Known rows:
[ 4  3 -5 -1  6  1 -2 -2  1 -4  6 -7 -1  3  0 -2  2 -4 -3 10 -3 -5  6 -3
  5 -6  0 -1 -2  9  4]: bagis
[-11   0   6  -9  -8   6   0  -1   9  -2 -23   8   8  -3   4  -1  -3  19
  -1 -10  -4  10  -4   9 -10  13  -1   1   8  -6  -1]: duflas
[ 21 -22  -7   1  10   0   4  -9 -20  -6   3  10  -4   0  -8  14   1  23
   0  -8  -4 -12   1   5   8  -9  -5  -2  11  -9 -25]: nudrin
[-1 -5  0 -7  0 -8 -2 -3 -3 -1  0 -2 -4  0 -2 -4  0  3  6 -3  5  4  7  2
 -2  5  1 -3 -4 -6  5]: zisor
[ 1  0  4  5 -3  4  2  3  3  5 -1  4  4  2  0  2  0 -5  1 -2 -2 -2 -5 -1
 -1 -2  0  1  1  2  0]: ginum
[ -5  -3  -4  -1   3  12   2  -9   3   2 -17  -5  14 -17   7  -8   1  16
  -5   0   2  11  -1   3  -3  20  -9   3   1   1   2]: steru
[ -4   8   1   3   3  -8   5   6  -6  -3   5   9 -17   4  -3   5  -2   6
  -4 -10   4   3   2   1   1 -11  -2   2   4  -9 -18]: groskem
[-11  19 -17  -1  -6 -17   7   3   5   5  14   5  -9   1  16  -2   8  -1
  -7  -7  13  -2  -3 -13  -1   3   0  12 -15   2 -19]: buval
[ 22 -32  -9 -10   3   0  -7 -16  -7  -6  -6   6  12   1  -9  12  -2  16
  -2  -6 -11 -17  -2   9   2  -2  -3  -6  16  -5 -13]: treler
[-7  7 -2 -6  5 -2 -4  1  2 -5 -5  3 -4  5 -1  0 -3  4  0  1 -3  3  9  4
  0 -2 -2 -5 10  4 -1]: flobrel
[-19  -1   5  -9  -6  -2  -5   5   6   4 -18  15   4  -1   3   4 -10  11
   9 -14   2  13   2  13 -12  15  -3  -6  20 -11  -1]: tramer
[-19  11 -11   6 -16 -17  25   2  10  -4  14   9  11  17  -6  11  -2   2
 -18  10   3  -7  -3  -6  11  17 -15  18  -9 -19  18]: zitrome
[-17  12  -8   7 -17 -12  22   4  15   0  12   9  13  16   1  12   0   0
 -14   7   1  -8  -6  -8   8  14 -13  17  -9 -11  14]: vagre
[-12   0   3  -2  -3   2   2   0   0   4 -16  10   4  -2  -2  -3  -4   7
   0 -10   3   8  -2   8  -5  12  -5   1  11  -9  -3]: sokli
[ 0 -6  1 -1 -3  0 -5  2  2  4  2  0  6 -2  3  4 -2 -5  8  0  1  0 -1  1
 -3  5  3 -3  1  0  7]: fodol
[-13  13 -11  -5 -18 -11  12   1  18  -5   6   4  11  12   7   6   3   6
 -10   7  -1  -5  -4 -10   1  14  -3  14 -15  -3  12]: pagratak
[ 1  0  4  5 -3  4  2  3  3  5 -1  4  4  2  0  3  0 -5  1 -2 -2 -2 -5 -1
  0 -2  0  1  1  2  0]: stogem

Facts:
skerem | Δ g | τ zuskude
fabok | Δ a | τ letrur
nuzur | Δ b | τ zitos
graskil | τ buval
zisor | Δ b | τ skuruston
trobas | Δ b | τ suver
bradruk | Δ d | τ zovam
grugratrum | Δ d
molun | Δ c | τ brivos
taklek | Δ a | τ fodrovok
gramu | Δ g | τ leskem
sivel | Δ c | τ taklek
taval | τ skibruma
vezu | Δ a
bogel | Δ a | τ stogem
paskol | Δ d
manil | Δ c | τ brutur
fuvas | Δ a | τ groskem
daneste | Δ e | τ drastuzi
beskevul | Δ d | τ flikles
sifle | Δ e | τ truflur
plesi | Δ d | τ lasigro
stenol | Δ c | τ flustun
nubris | Δ f | τ nite
fluban | Δ a | τ begra
tramer | Δ c
stekan | τ stoflik
ribro | Δ d | τ luzer
brutur | τ braflatrum
flivur | Δ e | τ manil
ginum | Δ a
libe | Δ e
babru | Δ d
klikugis | Δ f
vinos | Δ d | τ skerem
golum | Δ a | τ radre
skikuro | τ bagreso
griplo | τ vebras
fledre | Δ c
pugeke | Δ d | τ risapal
lovubem | Δ e | τ trufun
rubrem | τ sogo
nopon | Δ d | τ rukla
leklel | Δ e | τ seflo
trufun | Δ e | τ babru
zubro | τ radus
kimavuk | Δ g | τ treluklis
divo | Δ e
keri | Δ f | τ bovom
moda | Δ a | τ tragri
seflo | Δ d
treler | Δ f | τ nudrin
gostu | τ zisor
bagreso | τ floklum
maplok | Δ d | τ seklu
skibruma | τ nemi
sofla | Δ b
stoflik | Δ d
tridrel | Δ a | τ skerus
fatu | Δ c | τ bagis
bagis | τ flustu
pozesas | Δ g | τ ribro
nemi | τ zubro
staru | Δ g
flutrok | Δ c | τ sokli
lagis | τ maplok
gotrus | τ saklos
truflur | Δ c | τ sebrer
vopem | Δ e | τ beskevul
brofli | τ gitras
setrim | Δ a | τ nubris
fodrovok | Δ d | τ siden
gufir | Δ a | τ midril
suver | τ gostu
vedrur | Δ d | τ moda
risapal | Δ g | τ golum
klapladir | Δ g
zitos | τ fatu
stutres | Δ e | τ treskir
luzer | Δ e
zovam | τ sivel
dipen | Δ f | τ stenol
nudrin | Δ e | τ trutel
vebras | Δ e | τ flegrafo
sogo | Δ g | τ fovi
nite | Δ b | τ fledre
greden | Δ g | τ librebir
floklum | Δ f | τ skorer
trutel | τ brofli
skisti | Δ b
radus | Δ e | τ gromum
gromum | Δ e | τ leklel
flustun | Δ a | τ trino
lasigro | τ zitrome
grefin | Δ c | τ stisirak
stisirak | Δ c | τ noker
braflatrum | Δ d | τ tridrel
flikles | Δ f | τ grefin
midril | Δ a | τ vezu
leskem | Δ b | τ bogel
duflas | Δ g | τ tramer
treskir | Δ e | τ daneste
plotu | Δ d | τ brugrivuk
gitras | Δ b | τ sifle
skerus | Δ e
skuruston | Δ f
logrun | Δ f
sokli | Δ d | τ duflas
vagre | Δ a | τ pagratak
radre | Δ a | τ zepler
drastuzi | τ gufir
brodu | Δ b | τ sofla
steru | τ taval
fodol | Δ c
stogem | Δ a | τ griplo
fletrek | Δ b | τ staru
flustu | Δ c | τ flutrok
pagratak | Δ g | τ graskil
dabos | τ dogre
fovi | Δ c | τ britrol
zafol | τ zeturuk
nolen | Δ c | τ keri
zepler | Δ b | τ kimavuk
bovom | Δ c | τ divo
begra | Δ f | τ trobas
rukla | Δ e | τ treler
zitrome | Δ d | τ vagre
dogre | Δ c | τ dipen
saklos | Δ d | τ fuvas
librebir | Δ a | τ vogrofam
skorer | Δ f | τ pugeke
mirir | Δ c | τ klikugis
plobrel | τ zafol
falin | Δ d | τ paskol
dupu | Δ c | τ nopon
disker | Δ g | τ vopem
siden | Δ b
groskem | Δ e
britrol | Δ d
sefem | Δ f | τ pemu
buval | Δ e | τ setrim
brugrivuk | Δ e
vogrofam | Δ c
larak | Δ e
treluklis | Δ a
sonel | Δ e | τ paten
letrur | τ larak
klosur | τ flobrel
seklu | τ pozesas
noker | Δ f

Rows:
No name comes twice in this set of rows, the named rows included.
[ 28 -46 -10  -9   1   0  -8 -20   1   1  -1  -1  26  -6  -5  11  -4  11
  -3  -7  -7 -21  -3  10   6   6  -7  -6  15  -3  -8] | dupu
[ 11  -6  -1   3  -1  -2  -5   2   0   3  17  -8   2   2   1   5   2 -18
   9  10  -1 -10   0  -8   2  -6   8  -3  -9   8  11] | fatu
[ -4   1  35  -3  -7   2  -7  10   0  -1  -5 -15 -19   6  23 -21  -3 -19
 -18   2   0   3 -17  27   3  -2  12   0  11 -12   2] | floklum
[ -2   6  13  15   0   6  -1   7  19   8  -8  -5   8 -20 -26  -6 -10 -19
  -6 -14  -2  17   0 -12 -11 -23  -4  -5  -4   9   3] | radre
[  5   4   0   7   3  -8   7   4  -8  -4  15   1 -15   4  -2   4   1  -1
  -7  -2   3  -5  -1  -4   7 -15   0   4  -4  -5 -14] | radus
[-14   6 -12   9 -16 -13  28  -2   9  -3  17   3  16  11  -4   9   1   1
 -21  14   4  -9  -7  -9  14  21 -16  21 -16 -18  21] | plesi
[-10   2  -3  -4   3   8   0  -5   3   0 -19   1   9 -12   4  -6  -1  16
  -2  -3   1  13   3   5  -5  17  -8   0   7   0  -1] | taval
[-10  14 -20 -18  -4 -16 -14  -4  10  12   3  -3  -5  -3  22 -15  12 -10
  14  -9  17   2   6 -13 -13  13  12   1 -19  17  -9] | nite
[ 5 -5 -2  1 -4  3  0 -3 -1  0  2 -6  5 -6  3 -1  3 -2 -3  5 -1 -2 -8 -2
 -1  4  3  3 -8  0  4] | sefem
[ -7  11  10  13   2   3  -3  10  21   6 -10   2   6 -19 -36  -2 -14 -18
  -2 -20  -3  21   6 -14 -16 -29  -5  -9   0  10   1] | treluklis
[ -3   1   5   5   5  -4  -5   0  15   2  -5 -11   4 -27 -34 -10 -11 -11
  -1 -17   5  25  13 -14 -15 -18  -4  -9 -14   3   9] | zepler
[ -2   5  18  12  -1   7  -2   8  16   7  -7  -6   4 -15 -17  -9  -9 -20
  -9 -11  -1  14  -4  -4  -8 -19  -2  -4  -1   6   3] | golum
[  8  -5   3   9  -4   9   4  -2   3   7   1  -4  10  -5   3   0   4  -6
  -2   3   0  -5 -10  -5   2   2  -1   5  -7   4   3] | fluban
[ 23 -37 -10  -9   4  -3  -5 -19  -3  -2  -7   7  16   2 -14   7  -4  12
  -8 -12  -9 -20   0  11   6  -3  -9  -6  22  -5 -17] | nopon
[-5  5  5  2 -3  0 -1  7  4  3 -4 11 -2  9 -3  5 -4 -4  4 -6 -3  0 -1  2
 -3 -7  0 -3 10  1 -3] | vezu

Now the same things, written a new way:
Known rows:
[ 11   1  -2  -6  -6   5  17  12  12  -2 -13   2   7   1   0  -9   2   0
  -2   9   4   1  19   3 -13   3  -8 -14  -9]: setrim
[ 13   3  -2  -7  -4   4  16  11  10  -2 -14   4   6   0  -3  -5   3   1
   0   7   5  -2  14   3 -13   4  -6 -14  -9]: vagre
[ 10   4   1  -9  -5  -6  18  -1   6 -14  -5   2   3   6  -5  -9   2  -8
   0   5  -1  -7  14   6 -10   7  -9 -15  -5]: taklek
[ 15  -5   2  -9   2  -3  17   4   7 -15 -13   8   3   0  -5  -5   1  -5
   4   8   1  -7   9   1 -16   1  -1 -19  -5]: ginum
[ 10  -4   3  -5  -1   1  11   3   4 -12  -7  10   1  -1   1  -4   1  -1
   2  12  -2  -1   9   5  -6   4  -9 -19  -2]: fodol
[ 15  -6   6  -7   0   1   9   4   7 -13  -8  13   4   0   5  -4   0  -2
   4  15  -3  -3   9   3  -6   5  -7 -17   1]: truflur
[  8  -8   9 -10 -10 -10   4  11  15  -9 -12   9   3  10  11   5  -4 -12
   2  21  -5  -3  13  -3 -10   4  -5 -21   0]: britrol
[  9  -2  -2 -12   2   3  11   1  12  -6 -16   0   9  -3  -4   2   9  12
  10  14  -9  -6   8   1  -1   7 -11 -17   6]: falin
[  6  -2   6  -7  -4   3   2   2   7   3 -11   4   9   0   0   4   7   5
   2  17  -4   5  11  -2 -12   2 -13 -21  -2]: grugratrum
[  6  -3  -3  -8  -6   0   9   7   6  -2 -18  -1   7  -6  -7  -2  10  12
   7  17  -4  -5   7   4   0   4  -8 -19  -3]: plesi
[ 13   6   0  -2  -9  -4  10   7   9   2  -6   1   3   5  -2  -4  11  -6
  -7   8   5   1  16   5  -9  12 -16 -18 -11]: begra
[  8  -2   6  -8  -8   0  13   5   8  -4 -15   1  -2   2  -8  -1  -7   3
   0  16  -3   0  10   4 -13   4  -9 -23 -11]: pozesas
[ 13   0   4  -8   0  -7   8   3  13  -4  -9   7   8   1   1   1   7  -2
   2   9  -1  -3  11   2  -8   9 -12 -17   4]: taval
[ 11  -9  -1  -5  -5  -2  12   0  15  -7  -8   5   9  -5  -3  -3   4  -2
   5  13   3  -7   7   1 -11   1  -7 -18   2]: brutur
[ 14   2   7  -9  -2  -5   8   4   7  -1  -7   3   4   4   0   1   4   0
   0  10  -3   0  12   3 -10  13 -14 -19  -3]: zafol
[ 15  -1   4 -12   9   0  11   2   2  -6 -24   5   3  -2  -9  -2  10  16
   7  10 -11   1  11   3  -7   8 -14 -19  -1]: gotrus
[ 15  -6   4  -9  -2  -7  12   3  11 -10 -12  11   6   1  -2  -2   4  -5
   6  11   0  -7   6   2  -8   3  -6 -16   5]: nemi

Rows:
No name comes twice in this set of rows, the named rows included.
[ 12   2   7 -14   6   3  22  10  -5  -3 -46  10 -11   2 -15  -8  15  13
   0   3 -13   7  14   9  -6  10 -12 -10  -6] | fletrek

The same things again, as new rows of numbers:
Known rows:
[ -9  -5   2  21 -11 -19  13   5  20   4 -13   7 -26  13   0  -7 -24  29
  18 -15  -7  -8  -7  21 -14   1]: sefem
[ -4   0   2  22  -1  -6  12   6  15 -17 -15  -6 -31   5  10   2 -16  17
  13  -3 -24  -4  -4   2  -7   5]: vebras
[ -6   3   4  24   2  -6  15  11   9   4 -11   6 -21   6  10  -4 -12  14
  13   7  -4 -13  -6  15  -8   8]: flustu
[-10   2   8  25  -8  -8   6  12  10  11 -14   5 -22   4   6  -5 -17  10
  18   4  -2 -12  -6  10 -11  10]: sokli
[ -8   2   9  39   1   0   7  13  12   6 -16   2 -43  13  14   2   6  15
   7  -7 -19   7  22  10  -6  18]: groskem
[-19   1   3  28 -18  15   4  10  -3  -9 -31  -1 -27   0   9  15  -2   9
  12   9 -29   0   8  21  -1  14]: skerem
[ -3  -1  11  27  -2  -2   8  17   6   1  -3 -10 -34 -18  10   0   1  10
  13  -6 -15   1   7   6  -9  13]: vezu
[ -2  11   8  21   8  -4  11   9  15 -10 -12  -4 -29   5  11  -1  -7  14
  17  -2 -17  -5   5  -7 -10  12]: larak
[ -7   8   7  22  -6  -2  10  11   7   0 -13   6 -22  -7   3  -5  -5  15
  12  -3 -13  -3  -4  13 -10  13]: setrim
[ -4  -2   9  25 -17  -4   2   8   7   0 -17  -4 -24  -7   5   2  -6  10
  11  -3 -14  -4 -10   6  -7  11]: fodrovok
[  0   1  14  37  10 -12  27  18  10  27 -15  -5 -38   7   8 -14   8   8
  -3  -1  17   8   7  18 -25  20]: staru
[-13   0   5  26 -16   0   2  10   5  -1 -20  -2 -23  -1   6   3 -17   6
  16   6 -12  -9  -7  10  -6   8]: maplok
[  1   8  10  20 -13  -2   3   7   3  -4 -15   3 -15 -13   5  -4  -2  11
  11   2  -9 -10 -14   7 -11  18]: gostu
[ -2  -7   7  24  -3  -4  13  12   2  -6  -7  -5 -28 -11  10   1  -1  17
   5  -9 -19  -2   1  20  -5  13]: treskir
[-13  -7   2  37 -21  -6   0   5  12   7 -23  12 -34  16   6   0  -3  23
   5 -17 -20   1  -1  29  -2  11]: gotrus
[ -4   8   9  21  -2  -2  10   8   7  -2 -12   5 -21  -1   9   2  -3  12
  10  -2 -10  -6  -5  13  -7  14]: nite
[  2 -16   4  16  -2 -22  16  13  13  -2   6   1 -28  -7   7   2  -4  41
  10 -29 -19 -12  -4  30  -1   2]: lovubem

Rows:
No name comes twice in this set of rows, the named rows included.
[  3 -11   7  17   3 -20  15  15  14  -1   9  -2 -32 -11  12   3   2  36
  15 -26 -16 -10   6  19  -4   6] | trufun
[ -1  14  16  21  -6   0   5  10   3  -4 -10  -2 -21 -18   5  -1  -2   6
  18   2  -8  -5  -2  -2 -18  23] | skuruston
[-21  -4   3  31 -34  11  -6   7  -2  -3 -30   7 -22   1   5  10  -9   9
  11   4 -29  -4  -7  27   3  12] | vinos
[ -5   9   6  25   9  -3  11  16  11   8  -9  -2 -24   3  14  -3  -8   7
  17  12  -2 -12   5   2 -11  12] | tramer
[-24  -1  11  18  -6   4  -2  24  -6  11   6   2 -15 -16  15  14 -16  10
  38  10  -7 -28  21  15  -4  13] | stoflik
[ -6  -5  -2  14 -13  -7  14   1  16 -13 -24  -4 -28   8   3   5 -16  24
  12  -5 -24  -4 -15  15  -7  -2] | gramu
[  3 -10  15  21  -1 -22   0  20  17  14  12  -9 -33 -15  12   6   2  26
  24 -23  -9 -11  10   2  -6   7] | babru
[  3  -2   4  21  -3  -6   7   7  11 -10 -11  -6 -25  -7  11   3  -2  16
   8  -4 -21  -7 -15   5  -2   7] | manil
[-12  -3   8  38 -19  -6  -3  10  14  15 -20   5 -37  13   7   2   1  17
   9 -12 -18   3   6  17  -5  14] | saklos
[ -5   2   8  28   5 -19   7  13  22  11  -4  -3 -33  12  12  -6 -15  16
  24  -5  -5  -9   8  -5 -13   6] | pemu
[  0   0   5  26 -26  -6  -6   1  13  -8 -23   9 -28   0   3   4   6  28
   6 -21 -32  -1 -13  15   0  13] | klosur

